Each row is followed by its class number.
[  8  -8   2 -10   2   0  -6 -25   3 -11  -3  14  -2  -4   3   2   4  -3
  -2   3 -20   1 -10  -3   3  32  -6   3 -19   7 -32 -18  10  18   8   2
  16  -7   3 -13  -3 -23   1  10  -2  -1   1 -33  28  -6  -2  -2   3  20
  -5   0  -8  -6  -2   1  18   5 -13  19   2   3   8  -6 -14   7   8  -4
  -2   5   2  -1  -1   2   9 -21   0  -4  -4  -9  -1  -2   3  -6  -1   0
   2  -1   5   3  14  21  -5 -21 -17  -4]	1
[ 22 -14  12 -11  -4   2  -7 -39  -8 -10 -31  -5   0   4  -3  -1   2  -9
   2 -30 -21  -1  -6  11  24  -3 -24  -8 -18   8 -39 -23  20  21   6   3
  15 -17   1 -26  -6  -4  -4   8 -16   6   6 -48  20  -1  -4   8   2  43
 -32  -2 -13 -34  -5   1  10   8   9 -16   9  11  -5  -7 -10   5  -8   5
  -4   9  -7  -9  -2   0  11  -5   0  -3  -2 -10   4   1 -10   2  -2   1
   2  -8   5   4  15  29  14 -24  -6  -9]	0
[  1  -5   2 -26  -6  -1 -11 -42  -1   2  -9  17   0   3   7   3  20  -4
   2   4 -12   1 -19  -1   2   3  -8   9 -20   9 -41 -34  16  29   8   6
  16  -8  -2 -21   3  -5  -3  11   8   4   6 -49  28 -13  -6  -2  -1   2
  12  -2  -6  -4   8   8  15   6  -7  15   9  -3   2  -9 -12   2   8  -2
  -5   8  -2  11   9   7   2 -34   2  -3  -9 -17   3  -6  -1 -11  -1   3
  -2   1   1  -3  20  12 -22 -32 -16  -6]	1
[  3  -9  10 -35   1  -4  -5 -28   4   0  12  15  -9   2   4   4  -2  -1
   3 -11 -18  -3  -4  -6   1  29 -16   8 -20   8 -33 -32   5  31   7   5
  10  -6   3 -22   0 -40   3   7  -2 -11   2 -64  -1   0   0   3   2  21
   1  -2  -8   2  18   2  20  11   2  18 -13   6   6  -9 -17   4   0   3
  -5  22 -10   9  19   4  12  14  -2  -6  -2 -12 -12   5   2  -6 -10   1
  -1   4   4   7  23  12  -2   4 -18  -4]	1
[ -3 -16   6 -23  -2  -4  -8 -27   5  -1  -5   2   2  -2   1   4   5  -5
   1  -9 -20   1  -4  -8   6  12  -6  -1 -15   6 -48 -14   4  25  14   5
   5  -2   5 -21  -3 -15   2  11 -10  -1   3 -59   9   2   3   4   2  17
 -45  -1  -9 -14   4   3   9   9   1   1  -6  14  10  -5 -19   7  11   6
  -6  14 -14   5  -3   2  25 -12   4  -1  -2 -12  -4  -2  -2  -8  -4   1
   5  -5   3   8  12  24   3 -15 -23  -2]	0
[ -6 -10   2 -15   0  -8  -9 -15  15  -4   2   7  -2  -8   5   3   4  -5
   9  -9 -21   2  -4  -7  -3  31   3   4 -13   7 -48 -20  12  21  11   6
  -3  -5   4 -16  -2 -44  -2   5  15  -6  -2 -50  13   4  -1   0  -1  19
 -15   2  -6 -10   0   0  14   7  -5  16  -2   9  17  -4 -19   7  10  -5
  -3   9 -15   4   1   4   9 -22   3  -2  -5 -23   4  -7  -5  -7   2   2
   5   6   2  12  11  16  -8  -8 -26   0]	1
[  2  -5   4 -12   1   4  -1 -32  -1   9  -9   8  -3   3   1   3   1  -6
  -4 -20 -27   1  -8  -9  -2  44 -11  -2 -19  14 -36 -11   7  15   7   7
   5 -10   4 -22  -5  -1  -2  10  -2  -4   1 -55  24  -2  -1   2  -1  17
 -27   1  -6  -2 -12   1   8   6  12  16  -6   1   7  -8 -12   7   5  -1
  -1  12   0   6  -3   5  17   7  -2  -4  -2 -13   1  -4   0  -1  -5   1
   2   1   3   3  11  12  -8 -17 -19  -4]	1
[ 16 -14  11 -16  -5   5  -7 -42  -7  -4 -19  -2   0   1  -1   0   0  -6
  -6  -6 -19  -1 -10  -1  17   4 -23  -5 -25   5 -34 -10   4  13   8   2
  16  -7   4 -23  -8   4   5   5 -23   3   8 -39  13  -1   4   9   6  29
 -28  -1  -9 -18 -10  10  12   8   6  -9  -1   8  -5 -10 -12   2   3   6
  -8  13  -6  -8  -4   4  15  -2  -2  -5   2  -5  -7   5   0   2  -4   0
   4 -11  -1   3  14  21  11 -10 -16  -7]	0
[-18 -16   4 -22  -1  -2  -5 -24   7 -16   0 -10   6   1   4   1  15  -9
   6   6  -3   2   2  -1   4 -32  -1   1  -4   4 -61   2  11  24  16   3
   3  -3  13 -10  -3 -16   0  11  26  -5   7 -61   6  -1   5   6   2  31
 -53  -1 -11 -13  10   3   7  11  22 -30  -9  16  15  -7 -18   2  16   2
   2  19 -36  -7  -4   9  28 -41   8   1   0 -16  -6  -5  -2   0  -2   2
   0  -5   0   6  13   6   4  -1 -23   4]	0
[  4 -13   7  -9  -4  -5  -5 -23   3 -21 -17 -11  -2   2   3  -1   9  -7
  13 -17  -9   3   8   5  10  -6 -16   4  -6  11 -55 -17  24  35   5   2
   7 -12   2 -17   2 -32   1  13  27   0   5 -95   5  -3  -1  -1   3  50
 -32  -4 -12 -26   5   5   7  12  31 -24   4  12   5  -7 -13  10 -11   0
   0  16 -23 -10  -1   9   7   1   9  -7  -3 -19   4  -2 -13   2  -5   2
  -1   1   2   8  16  12   5   0  -4  -2]	0
[  2 -10  -4   8   4  -4 -10   1  10  -6   0   4   2  -7   4   1   1  -1
  11  11 -16   3   0  -9   1  39   4   4 -12   5 -36  -9   7  22   4   6
  16  -4   2  -6  -5 -44   1   5  12   0  -4 -50  24 -10  -7  -2  -1  25
 -14   4  -5 -14  -5  -1  10   2 -15  19   8   5  15  -1 -12  19  10  -8
  -1  -3  -7 -10  -5   5   6 -14   3   0 -10 -18   2  -9  -3  -8  -2  -1
   3   6   2   9   9  19   0 -12  -6  -1]	1
[ 11 -10   8 -34  -1   0  -6 -59  -5  -1 -16  17  -5   7   6   3  18  -5
  -4 -12 -18   0 -15  -3   2   6 -14  10 -26  11 -50 -37  22  28  13   6
  12 -12  -2 -30   4  -1  -2   7   6   0   7 -69  20  -6  -6   5   1   4
  17  -2  -6  -5   1  12  16  10   8  16   0  -3   7 -11 -20  -5   0   1
  -6  20  -1  12  14   6  -1 -20   4  -4  -4 -19   2  -1  -1 -11  -7   4
  -4   3   1   2  22   6 -24 -20 -32  -8]	1
